Below is a small trained network, with its code and all its weights. Each question gives an input and a class and asks what happens when units are switched off, that is, made to give their printed mean instead of their output.

import numpy as np


def w(rows, s, z=0):
    codes = np.array(rows[::2]) - 128.0
    scale = np.full(codes.shape[1], s)
    scale[-1] = z or s
    return codes * scale


def f(y):
    return y / 2 * (1 + np.tanh(0.7978845608 * (y + 0.044715 * y**3)))


def log_softmax(a):
    a = a - a.max(-1, keepdims=True)
    return a - np.log(np.exp(a).sum(-1, keepdims=True))


def net(x, mask):
    res = np.array(x, float).reshape(1, 4) / 4 @ E
    y = f(res @ A[0][:, :-1].T + A[0][:, -1])
    res = res + np.where(mask, y, B[0][:, -1]) @ B[0][:, :-1]
    return log_softmax(res[-1] @ U[:, :-1].T + U[:, -1])


A, B = {}, {}
E = w([
[147,48,208,186,81],'x0',
[130,135,87,134,167],'x1',
[46,166,245,80,149],'x2',
[54,71,80,92,120],'x3',
],0.011)
A[0] = w([
[114,121,57,191,104,92],'n1',
[75,31,129,122,94,135],'n2',
[174,91,91,126,182,135],'n3',
[182,152,182,152,141,161],'n4',
[55,193,199,124,190,74],'n5',
[222,96,59,134,136,143],'n6',
[74,61,136,99,100,223],'n7',
[116,95,225,131,106,225],'n8',
[49,86,176,139,67,249],'n9',
[69,170,139,40,166,206],'n10',
[70,46,212,178,126,185],'n11',
[153,126,162,123,76,113],'n12',
[117,110,108,138,215,195],'n13',
[12,176,139,92,214,151],'n14',
[94,172,137,94,87,129],'n15',
[112,171,193,177,180,226],'n16',
[123,110,129,112,140,7],'n17',
[174,75,99,140,150,67],'n18',
[156,103,61,99,134,96],'n19',
[104,156,100,45,226,171],'n20',
[162,163,110,109,241,252],'n21',
],0.011,0.0043)
B[0] = w([
[151,2,100,148,133,177],'n1',
[203,154,60,61,201,205],'n2',
[105,77,115,193,130,172],'n3',
[111,165,210,114,176,187],'n4',
[100,47,157,116,81,226],'n5',
[173,67,149,204,127,231],'n6',
[153,191,45,31,166,214],'n7',
[80,160,153,59,193,248],'n8',
[115,193,88,24,172,246],'n9',
[44,162,134,65,50,242],'n10',
[114,98,128,56,205,254],'n11',
[140,183,111,80,90,157],'n12',
[103,63,57,190,59,168],'n13',
[39,114,70,65,29,254],'n14',
[138,150,110,60,71,162],'n15',
[43,85,189,110,82,208],'n16',
[229,65,88,168,129,115],'n17',
[185,73,57,227,75,163],'n18',
[185,81,139,196,177,177],'n19',
[48,147,111,192,44,227],'n20',
[49,99,160,189,49,219],'n21',
],0.0073,0.0099)
U = w([
[93,186,146,88,122,203],'0',
[129,93,16,70,196,136],'1',
[108,201,104,222,117,31],'2',
[161,18,35,254,168,223],'3',
[54,113,216,125,165,150],'4',
[178,145,214,180,157,97],'5',
[117,179,102,145,127,3],'6',
[50,138,59,116,38,114],'7',
],0.0081,0.0045)

Each question gives the input, the list of numbers given to net, and the class t.
The units are the neurons (one row each of A and B). Each row of codes is followed by its name. A weight is (code - 128) times the scale printed after its matrix; where a second scale follows, it is the last column's (A, B and U).
mask holds one flag per neuron, in row order. A switched-off neuron (its flag False) gives its mean, the last column of its row in B, instead of its output. The means were averaged over made-up inputs and are rounded, as every weight is.
A unit's drop is (log p(t) with every unit on - log p(t) with that unit switched off) / (log p(t) with every unit on - log p(t) with every unit switched off).
The circuit of an input: a set's keep is (log p(t) with only the set's units on - log p(t) with every unit switched off) / (log p(t) with every unit on - log p(t) with every unit switched off). Starting from the 12 units with the biggest drops (on a tie, the unit counted first), units are removed one at a time, each time the one whose removal leaves the highest keep (on an exact tie, the one counted first), for as long as the keep stays at least 0.8.
circuit, biggest first: the units of the circuit, biggest drop first
unit that matters most: the unit with the biggest drop
k most important neurons: the k neurons with the biggest drops, biggest first
drop of u: that unit's drop, to one decimal
input [4,1,-3,-6], class 5: unit that matters most -> n4
input [3,7,3,6], class 1: circuit, biggest first -> n2; n7
input [-5,-5,5,-7], class 7: circuit, biggest first -> n14; n10
input [-8,0,-1,-8], class 7: 2 most important neurons -> n21; n20
input [-4,-2,0,-8], class 5: circuit, biggest first -> n14; n9
input [7,6,-3,5], class 1: 2 most important neurons -> n2; n7
input [6,-4,2,-1], class 1: 2 most important neurons -> n11; n9
input [1,-3,-1,-6], class 5: 2 most important neurons -> n14; n10
input [5,1,-3,-7], class 5: 2 most important neurons -> n4; n14
input [6,-8,1,0], class 0: drop of n1 -> 0.3
input [-3,4,7,-7], class 7: drop of n14 -> 0.3
input [-8,5,-2,-6], class 7: drop of n19 -> -0.1
